Below is a small trained network, with its code and all its weights. Each question gives an input and a target symbol and asks what happens when units are switched off, that is, made to give their printed mean instead of their output.

import numpy as np


def w(rows, s, z=0):
    codes = np.array(rows[::2]) - 128.0
    scale = np.full(codes.shape[1], s)
    scale[-1] = z or s
    return codes * scale


def norm(h):
    return h / np.sqrt((h * h).mean(-1, keepdims=True) + 1e-5)


def f(y):
    return y / 2 * (1 + np.tanh(0.7978845608 * (y + 0.044715 * y**3)))


def softmax(a):
    e = np.exp(a - a.max(-1, keepdims=True))
    return e / e.sum(-1, keepdims=True)


def log_softmax(a):
    a = a - a.max(-1, keepdims=True)
    return a - np.log(np.exp(a).sum(-1, keepdims=True))


def net(x, mask):
    ids = ['ΔΞΠΨαβγεζημ'.index(c) for c in x.split()]
    T = len(ids)
    res = E[ids] + P[:T]
    u = 0
    for l in range(2):
        q, k, v = (norm(res) @ M[l].T for M in (Q, K, V))
        z = softmax(np.where(np.tri(T) > 0, q @ k.T / 4**0.5, -1e9)) @ v
        res = res + np.where(mask[u], z, O[l][:, -1]) @ O[l][:, :-1]
        u += 1
        y = f(norm(res) @ A[l][:, :-1].T + A[l][:, -1])
        res = res + np.where(mask[u : u + 8], y, B[l][:, -1]) @ B[l][:, :-1]
        u += 8
    return log_softmax(norm(res)[-1] @ U[:, :-1].T + U[:, -1])


Q, K, V, O, A, B = {}, {}, {}, {}, {}, {}
E = w([
[129,143,27,214,142,126,122,142,159,130,88],'Δ',
[107,184,126,204,105,197,70,169,138,123,50],'Ξ',
[141,115,53,128,136,138,89,141,180,129,84],'Π',
[130,145,90,110,75,136,121,102,179,101,83],'Ψ',
[153,149,76,113,54,113,185,68,124,118,116],'α',
[113,137,52,231,204,192,83,196,102,235,105],'β',
[130,111,10,82,159,139,109,48,120,199,91],'γ',
[119,168,146,170,49,150,114,150,175,87,55],'ε',
[126,131,171,2,49,205,109,142,91,128,97],'ζ',
[114,142,111,172,123,133,244,184,60,148,109],'η',
[122,145,74,131,86,165,61,141,101,134,92],'μ',
],0.0082)
P = w([
[94,149,154,93,137,45,125,133,150,160,160],'0',
[172,130,105,179,34,208,172,122,178,171,129],'1',
[155,77,120,165,95,116,141,138,116,111,6],'2',
[108,166,107,86,138,130,127,137,134,88,159],'3',
[175,124,101,162,53,214,158,133,175,164,140],'4',
[101,71,147,167,101,106,102,115,99,101,51],'5',
[118,146,127,116,167,136,123,122,136,67,154],'6',
[182,122,97,156,60,212,154,132,173,161,146],'7',
[121,68,139,169,112,101,101,116,89,103,41],'8',
[130,149,146,132,192,141,118,110,142,63,147],'9',
],0.015)
Q[0] = w([
[4,157,177,117,181,47,86,131,143,126,253],'L0H1',
[122,145,95,96,104,133,73,36,183,100,176],'L0H1',
[171,183,83,125,170,127,114,152,150,201,192],'L0H1',
[34,70,177,181,132,75,51,68,52,113,6],'L0H1',
],0.0069)
K[0] = w([
[125,112,49,120,41,196,147,178,44,150,87],'L0H1',
[151,145,114,79,81,136,97,35,148,164,72],'L0H1',
[95,140,85,171,173,121,104,118,159,228,87],'L0H1',
[149,138,139,153,255,195,61,86,132,10,181],'L0H1',
],0.0072)
V[0] = w([
[201,89,111,114,129,106,196,77,2,138,190],'L0H1',
[147,102,177,21,86,188,71,113,88,118,126],'L0H1',
[121,150,114,205,172,194,61,214,42,184,135],'L0H1',
[132,202,226,179,76,138,219,168,67,113,94],'L0H1',
],0.0063)
O[0] = w([
[128,36,223,135,128,144,55,101,99,111,71,4],'L0H1',
[207,157,104,91,113,124,120,176,88,179,47,180],'L0H1',
[102,120,102,109,146,180,195,170,254,102,50,32],'L0H1',
[115,126,213,108,192,101,241,115,83,81,86,109],'L0H1',
],0.0071,0.0037)
A[0] = w([
[109,164,97,107,153,99,104,146,187,51,70,2],'L0N1',
[232,116,140,121,91,141,141,161,120,171,75,57],'L0N2',
[70,149,100,111,192,70,170,140,103,136,101,87],'L0N3',
[114,95,51,164,121,125,111,139,159,162,85,214],'L0N4',
[180,31,196,195,124,62,61,118,55,153,89,81],'L0N5',
[108,6,146,172,112,191,108,87,110,127,114,103],'L0N6',
[146,62,175,160,71,131,67,123,160,158,111,36],'L0N7',
[123,142,126,197,133,119,74,217,92,119,144,200],'L0N8',
],0.011,0.0046)
B[0] = w([
[141,218,70,61,137,92,169,142,88,172,172,168],'L0N1',
[70,114,184,180,202,95,159,81,92,166,112,229],'L0N2',
[138,108,89,141,74,120,10,106,96,165,144,172],'L0N3',
[148,139,212,130,132,154,170,156,83,107,112,255],'L0N4',
[72,98,42,135,93,236,2,244,142,191,144,218],'L0N5',
[108,116,95,196,95,69,229,49,174,68,117,175],'L0N6',
[174,96,126,92,184,118,237,145,83,127,172,160],'L0N7',
[184,108,95,81,85,80,148,38,130,130,137,196],'L0N8',
],0.0095,0.0076)
Q[1] = w([
[233,175,90,106,122,101,171,21,112,182,81],'L1H1',
[110,152,130,157,62,189,136,115,167,156,212],'L1H1',
[72,125,186,100,87,112,160,133,214,85,164],'L1H1',
[71,141,40,136,136,42,84,70,97,2,98],'L1H1',
],0.0091)
K[1] = w([
[235,145,117,102,183,65,114,84,213,114,95],'L1H1',
[53,130,99,111,116,84,107,69,138,198,149],'L1H1',
[102,61,146,174,2,120,246,107,189,174,84],'L1H1',
[138,138,39,163,171,150,163,29,35,23,141],'L1H1',
],0.0099)
V[1] = w([
[105,132,67,216,207,151,61,84,121,175,221],'L1H1',
[73,152,185,33,204,167,26,222,137,90,152],'L1H1',
[174,120,4,195,130,142,198,127,234,254,49],'L1H1',
[85,121,117,116,126,48,65,215,171,178,142],'L1H1',
],0.0039)
O[1] = w([
[168,137,91,2,127,131,122,159,124,77,128,229],'L1H1',
[184,57,186,59,191,152,153,120,131,101,99,161],'L1H1',
[100,76,93,151,90,63,88,113,104,107,152,42],'L1H1',
[187,107,117,68,187,117,71,108,159,76,112,249],'L1H1',
],0.007,0.002)
A[1] = w([
[140,82,102,122,94,104,102,114,99,152,146,104],'L1N1',
[100,148,132,96,122,2,84,85,135,161,188,121],'L1N2',
[145,154,134,125,108,94,158,99,104,118,115,175],'L1N3',
[114,53,110,151,112,163,121,118,159,108,133,43],'L1N4',
[92,86,130,142,126,160,116,128,181,73,88,2],'L1N5',
[141,138,171,127,193,111,167,117,141,142,90,120],'L1N6',
[158,115,121,134,95,147,158,109,144,151,154,82],'L1N7',
[82,125,96,137,126,150,112,147,156,91,136,93],'L1N8',
],0.018,0.0078)
B[1] = w([
[118,160,180,132,113,86,194,116,192,121,110,223],'L1N1',
[140,251,116,162,223,43,78,123,154,159,108,247],'L1N2',
[131,96,89,87,171,145,83,122,145,121,137,254],'L1N3',
[157,181,158,131,161,124,115,164,33,63,177,171],'L1N4',
[203,189,145,106,112,228,101,77,194,82,59,149],'L1N5',
[170,127,138,144,135,144,187,117,154,189,229,197],'L1N6',
[93,101,152,130,142,104,95,153,104,128,83,195],'L1N7',
[165,92,160,147,188,73,117,131,204,171,138,155],'L1N8',
],0.014,0.0077)
U = w([
[124,72,126,164,114,113,49,191,143,109,209,106],'Δ',
[91,120,106,127,156,147,215,189,220,128,82,7],'Ξ',
[148,145,128,127,1,121,113,115,168,159,134,150],'Π',
[113,177,146,128,179,35,96,125,154,147,116,170],'Ψ',
[145,146,184,137,114,79,191,189,65,82,125,44],'α',
[181,143,179,174,129,192,105,116,170,71,90,104],'β',
[170,37,147,78,145,66,128,99,170,116,76,47],'γ',
[122,161,52,75,141,170,92,108,54,94,148,148],'ε',
[168,125,131,135,154,166,177,93,127,173,206,157],'ζ',
[67,99,102,182,111,132,133,50,118,91,144,251],'η',
[94,109,160,162,143,164,102,149,94,185,54,135],'μ',
],0.0092,0.0029)

Each question gives the input, a string of symbols that net reads in full, and the target symbol t.
The units are the heads (4 rows each of Q, K, V and O) and the neurons (one row each of A and B). Each row of codes is followed by its name. A weight is (code - 128) times the scale printed after its matrix; where a second scale follows, it is the last column's (O, A, B and U).
mask holds one flag per unit, layer by layer, with each layer's heads first. A switched-off unit (its flag False) gives its mean, the last column of its rows in O or B, instead of its output. The means were averaged over made-up inputs and are rounded, as every weight is.
A unit's drop is (log p(t) with every unit on - log p(t) with that unit switched off) / (log p(t) with every unit on - log p(t) with every unit switched off).
The circuit of an input: a set's keep is (log p(t) with only the set's units on - log p(t) with every unit switched off) / (log p(t) with every unit on - log p(t) with every unit switched off). Starting from the 12 units with the biggest drops (on a tie, the unit counted first), units are removed one at a time, each time the one whose removal leaves the highest keep (on an exact tie, the one counted first), for as long as the keep stays at least 0.8.
circuit, biggest first: the units of the circuit, biggest drop first
most important unit: the unit with the biggest drop
top k neurons: the k neurons with the biggest drops, biggest first
k most important neurons of layer l: the k neurons of layer l with the biggest drops, biggest first
input ζ η η η, target ζ: most important unit	L1H1
input η ε Ξ, target β: top 2 neurons	(L0N5, L1N5)
input η Ξ Ψ, target β: circuit, biggest first	(L0H1, L1N5)
input η η η Δ Ψ ζ ζ η μ, target μ: top 2 neurons	(L0N5, L0N2)
input ζ γ ζ η Δ Δ, target β: 2 most important neurons of layer 1	(L1N5, L1N4)
input η ζ Ξ η μ, target η: circuit, biggest first	(L0H1, L0N6)
input Π η γ, target γ: 2 most important neurons of layer 1	(L1N2, L1N1)
input η ζ η ζ ε ζ, target μ: 2 most important neurons of layer 0	(L0N5, L0N2)
input η η ζ η η Π ζ, target ε: top 3 neurons	(L0N2, L0N4, L0N5)
input γ β α η γ α γ β, target γ: 2 most important neurons of layer 1	(L1N7, L1N2)
input ζ ζ ζ Δ γ Ψ, target η: circuit, biggest first	(L0H1, L0N4, L1H1, L1N2)
input α η γ Ξ Ψ ζ μ η, target α: 2 most important neurons of layer 1	(L1N4, L1N1)
input β η ζ ζ γ μ γ, target ε: top 4 neurons	(L0N1, L0N2, L0N3, L1N1)
input Δ γ γ Ψ ζ η γ β η, target α: most important unit	L0N5
input γ ζ β ζ γ γ, target μ: circuit, biggest first	(L0H1, L0N5, L0N2)
input ζ η α γ η ζ ζ β α, target μ: circuit, biggest first	(L0N5, L0H1, L0N2)
input η β ζ η α Δ ζ μ ε ζ, target ζ: top 3 neurons	(L1N6, L0N5, L0N6)
input Δ ζ η ζ α ζ η ζ ζ η, target ζ: circuit, biggest first	(L1N6, L1N2)
input ε ζ Ξ Ξ γ, target ε: top 2 neurons	(L1N2, L0N5)
input ζ η γ ζ Ξ, target ζ: most important unit	L0N2
input Δ β ε Π ζ β ζ, target ε: circuit, biggest first	(L1N2, L1N1)
input Ψ β Ξ ζ μ μ Δ α β β, target ζ: 2 most important neurons of layer 0	(L0N5, L0N4)
input Π ζ Ξ η α, target Π: top 3 neurons	(L1N2, L0N2, L0N4)
input Ψ Ψ ζ ζ ε γ η ζ β, target β: 2 most important neurons of layer 0	(L0N5, L0N6)
input ζ ζ ζ ε η ζ Π ε γ, target γ: top 2 neurons	(L0N4, L0N5)
